Below are the code and all the weights of a small trained network. Each question names an input and a target symbol and asks about switching units off, where a switched-off unit gives its printed mean instead of its output.

import numpy as np


def w(rows, s, z=0):
    codes = np.array(rows[::2]) - 128.0
    scale = np.full(codes.shape[1], s)
    scale[-1] = z or s
    return codes * scale


def norm(h):
    return h / np.sqrt((h * h).mean(-1, keepdims=True) + 1e-5)


def f(y):
    return np.maximum(y, 0)


def softmax(a):
    e = np.exp(a - a.max(-1, keepdims=True))
    return e / e.sum(-1, keepdims=True)


def log_softmax(a):
    a = a - a.max(-1, keepdims=True)
    return a - np.log(np.exp(a).sum(-1, keepdims=True))


def net(x, mask):
    ids = ['αβγδεζηλμξπτφψω'.index(c) for c in x.split()]
    T = len(ids)
    res = E[ids] + P[:T]
    u = 0
    for l in range(2):
        q, k, v = (norm(res) @ M[l].T for M in (Q, K, V))
        z = softmax(np.where(np.tri(T) > 0, q @ k.T / 2**0.5, -1e9)) @ v
        res = res + np.where(mask[u], z, O[l][:, -1]) @ O[l][:, :-1]
        u += 1
        y = f(norm(res) @ A[l][:, :-1].T + A[l][:, -1])
        res = res + np.where(mask[u : u + 16], y, B[l][:, -1]) @ B[l][:, :-1]
        u += 16
    return log_softmax(norm(res)[-1] @ U[:, :-1].T + U[:, -1])


Q, K, V, O, A, B = {}, {}, {}, {}, {}, {}
E = w([
[91,181,189,158,148,146],'α',
[127,146,143,150,193,169],'β',
[158,4,170,126,128,159],'γ',
[16,159,89,157,176,185],'δ',
[75,141,142,175,145,78],'ε',
[126,121,102,203,61,162],'ζ',
[90,90,56,52,129,219],'η',
[108,78,147,51,160,198],'λ',
[171,182,92,128,145,68],'μ',
[157,178,132,213,114,139],'ξ',
[111,222,74,68,134,124],'π',
[151,153,66,100,150,204],'τ',
[190,127,86,44,91,42],'φ',
[117,136,191,115,87,54],'ψ',
[149,167,242,105,146,118],'ω',
],0.024)
P = w([
[141,128,3,188,221,55],'0',
[145,190,139,119,228,95],'1',
[161,165,114,175,85,101],'2',
[196,179,147,108,75,143],'3',
[212,167,167,107,35,158],'4',
[213,183,180,107,9,174],'5',
],0.0052)
Q[0] = w([
[27,80,94,63,165,211],'L0H1',
[114,2,200,48,123,85],'L0H1',
],0.026)
K[0] = w([
[8,70,93,206,182,235],'L0H1',
[62,4,233,182,204,71],'L0H1',
],0.021)
V[0] = w([
[103,124,83,20,86,179],'L0H1',
[245,255,91,131,161,63],'L0H1',
],0.0064)
O[0] = w([
[129,173,120,79,87,150,190],'L0H1',
[214,228,2,190,138,14,252],'L0H1',
],0.0051,0.0037)
A[0] = w([
[179,70,168,193,167,117,194],'L0N1',
[83,191,87,108,109,146,162],'L0N2',
[120,111,68,125,121,215,96],'L0N3',
[214,81,178,154,87,118,136],'L0N4',
[153,86,125,130,127,27,98],'L0N5',
[145,145,198,122,70,87,55],'L0N6',
[25,188,107,150,192,168,41],'L0N7',
[103,110,107,137,130,96,74],'L0N8',
[150,194,101,80,84,155,95],'L0N9',
[170,4,170,118,139,119,4],'L0N10',
[105,173,129,197,138,185,80],'L0N11',
[164,66,134,37,67,83,151],'L0N12',
[130,31,91,108,75,139,169],'L0N13',
[186,134,92,162,137,170,57],'L0N14',
[29,125,116,165,117,191,93],'L0N15',
[125,124,173,218,134,123,74],'L0N16',
],0.017,0.0036)
B[0] = w([
[95,156,118,168,78,103,162],'L0N1',
[199,130,75,165,128,128,244],'L0N2',
[191,85,202,146,190,200,223],'L0N3',
[105,169,121,121,40,149,174],'L0N4',
[181,119,182,158,235,80,184],'L0N5',
[197,153,204,97,172,142,173],'L0N6',
[81,108,105,182,214,121,253],'L0N7',
[134,119,146,169,117,118,138],'L0N8',
[222,125,78,123,99,137,215],'L0N9',
[4,159,164,171,146,42,149],'L0N10',
[150,94,139,182,149,91,212],'L0N11',
[64,46,102,59,129,94,184],'L0N12',
[73,79,115,153,69,215,174],'L0N13',
[165,143,180,172,135,79,173],'L0N14',
[66,125,148,174,228,161,239],'L0N15',
[165,74,134,181,28,89,171],'L0N16',
],0.024,0.011)
Q[1] = w([
[153,2,186,102,138,133],'L1H1',
[201,100,224,176,108,46],'L1H1',
],0.02)
K[1] = w([
[76,63,168,72,138,126],'L1H1',
[233,140,189,2,74,148],'L1H1',
],0.02)
V[1] = w([
[122,162,253,149,122,159],'L1H1',
[131,164,80,194,84,207],'L1H1',
],0.037)
O[1] = w([
[138,213,248,88,114,135,191],'L1H1',
[74,211,72,242,126,203,3],'L1H1',
],0.018,0.0043)
A[1] = w([
[137,130,229,100,129,123,107],'L1N1',
[159,43,75,82,119,176,37],'L1N2',
[76,140,15,116,117,127,1],'L1N3',
[117,166,80,46,162,206,192],'L1N4',
[140,89,142,127,123,72,155],'L1N5',
[55,112,188,151,134,141,76],'L1N6',
[93,162,97,162,109,163,183],'L1N7',
[82,110,107,97,193,99,49],'L1N8',
[94,219,112,177,157,124,15],'L1N9',
[140,139,101,169,160,205,87],'L1N10',
[124,113,138,157,56,104,38],'L1N11',
[138,144,168,171,149,156,126],'L1N12',
[110,136,135,73,101,136,165],'L1N13',
[56,160,123,130,57,88,77],'L1N14',
[144,220,137,81,133,102,118],'L1N15',
[135,251,158,88,112,153,107],'L1N16',
],0.022,0.0037)
B[1] = w([
[135,194,94,108,144,223,218],'L1N1',
[77,48,146,137,102,94,177],'L1N2',
[119,117,3,150,46,199,179],'L1N3',
[102,67,83,66,64,171,149],'L1N4',
[102,193,105,86,106,139,180],'L1N5',
[105,168,58,86,119,123,199],'L1N6',
[156,136,142,57,90,146,200],'L1N7',
[128,185,114,160,163,113,163],'L1N8',
[163,70,156,82,83,158,193],'L1N9',
[173,91,204,99,113,104,251],'L1N10',
[161,132,122,78,145,81,145],'L1N11',
[58,99,125,141,162,105,206],'L1N12',
[101,143,99,158,137,93,151],'L1N13',
[112,116,178,138,103,23,143],'L1N14',
[186,151,100,175,135,136,160],'L1N15',
[118,125,91,241,126,123,158],'L1N16',
],0.034,0.014)
U = w([
[111,110,120,161,126,110,88],'α',
[119,107,145,147,118,99,78],'β',
[22,154,125,113,78,93,179],'γ',
[104,97,132,173,230,162,192],'δ',
[103,174,97,156,154,70,122],'ε',
[100,121,203,162,59,187,142],'ζ',
[93,29,177,81,106,217,98],'η',
[66,179,84,68,154,199,180],'λ',
[186,176,49,139,176,59,83],'μ',
[150,138,159,173,79,70,102],'ξ',
[161,131,19,136,110,188,232],'π',
[249,64,173,176,127,155,1],'τ',
[129,43,89,49,157,66,80],'φ',
[172,149,180,37,146,137,181],'ψ',
[145,229,120,205,127,166,112],'ω',
],0.011,0.0045)

Each question gives the input, a string of symbols that net reads in full, and the target symbol t.
The units are the heads (2 rows each of Q, K, V and O) and the neurons (one row each of A and B). Each row of codes is followed by its name. A weight is (code - 128) times the scale printed after its matrix; where a second scale follows, it is the last column's (O, A, B and U).
mask holds one flag per unit, layer by layer, with each layer's heads first. A switched-off unit (its flag False) gives its mean, the last column of its rows in O or B, instead of its output. The means were averaged over made-up inputs and are rounded, as every weight is.
A unit's drop is (log p(t) with every unit on - log p(t) with that unit switched off) / (log p(t) with every unit on - log p(t) with every unit switched off).
The circuit of an input: a set's keep is (log p(t) with only the set's units on - log p(t) with every unit switched off) / (log p(t) with every unit on - log p(t) with every unit switched off). Starting from the 12 units with the biggest drops (on a tie, the unit counted first), units are removed one at a time, each time the one whose removal leaves the highest keep (on an exact tie, the one counted first), for as long as the keep stays at least 0.8.
circuit, biggest first: the units of the circuit, biggest drop first
most important unit: the unit with the biggest drop
top k neurons: the k neurons with the biggest drops, biggest first
top k neurons in layer l: the k neurons of layer l with the biggest drops, biggest first
input δ γ δ ψ τ, target ψ: most important unit : L1H1
input π δ π ζ α, target π: top 4 neurons in layer 0 : (L0N9 L0N11 L0N3 L0N5)
input ζ ζ μ ψ, target ψ: circuit, biggest first : (L1H1 L0N6)
input ψ φ ξ τ, target φ: top 2 neurons : (L0N5 L0N12)
input ζ ψ φ μ, target ψ: top 2 neurons : (L0N6 L0N4)
input γ ξ α π φ ζ, target φ: circuit, biggest first : (L1H1 L0N12)
input ω ω φ ψ ε, target ψ: circuit, biggest first : (L1H1 L0N6)
input ζ ε π ξ, target π: circuit, biggest first : (L0N9 L1H1)
input α ζ δ ε, target ζ: top 3 neurons in layer 0 : (L0N7 L0N3 L0N16)
input μ ε ζ ψ π ξ, target ψ: circuit, biggest first : (L0N6 L1H1)
input β δ λ α, target λ: top 3 neurons : (L1N1 L0N2 L0N9)
input δ δ δ π π τ, target τ: top 3 neurons in layer 0 : (L0N3 L0N9 L0N14)
input ζ ε δ δ ψ α, target ψ: circuit, biggest first : (L1H1 L0N6)
input τ δ δ μ, target μ: most important unit : L0N7
input ψ δ δ ω η τ, target ω: circuit, biggest first : (L1H1 L0N6 L1N16 L1N10)
input η η α φ ε, target φ: top 2 neurons in layer 0 : (L0N5 L0N12)
input λ ψ η τ, target ψ: circuit, biggest first : (L0N6 L1H1)
input τ δ φ π ψ φ, target φ: top 2 neurons : (L0N12 L0N13)
input π α η, target η: top 2 neurons : (L0N3 L1N10)
input μ ζ η λ μ, target μ: top neuron : (L0N5)
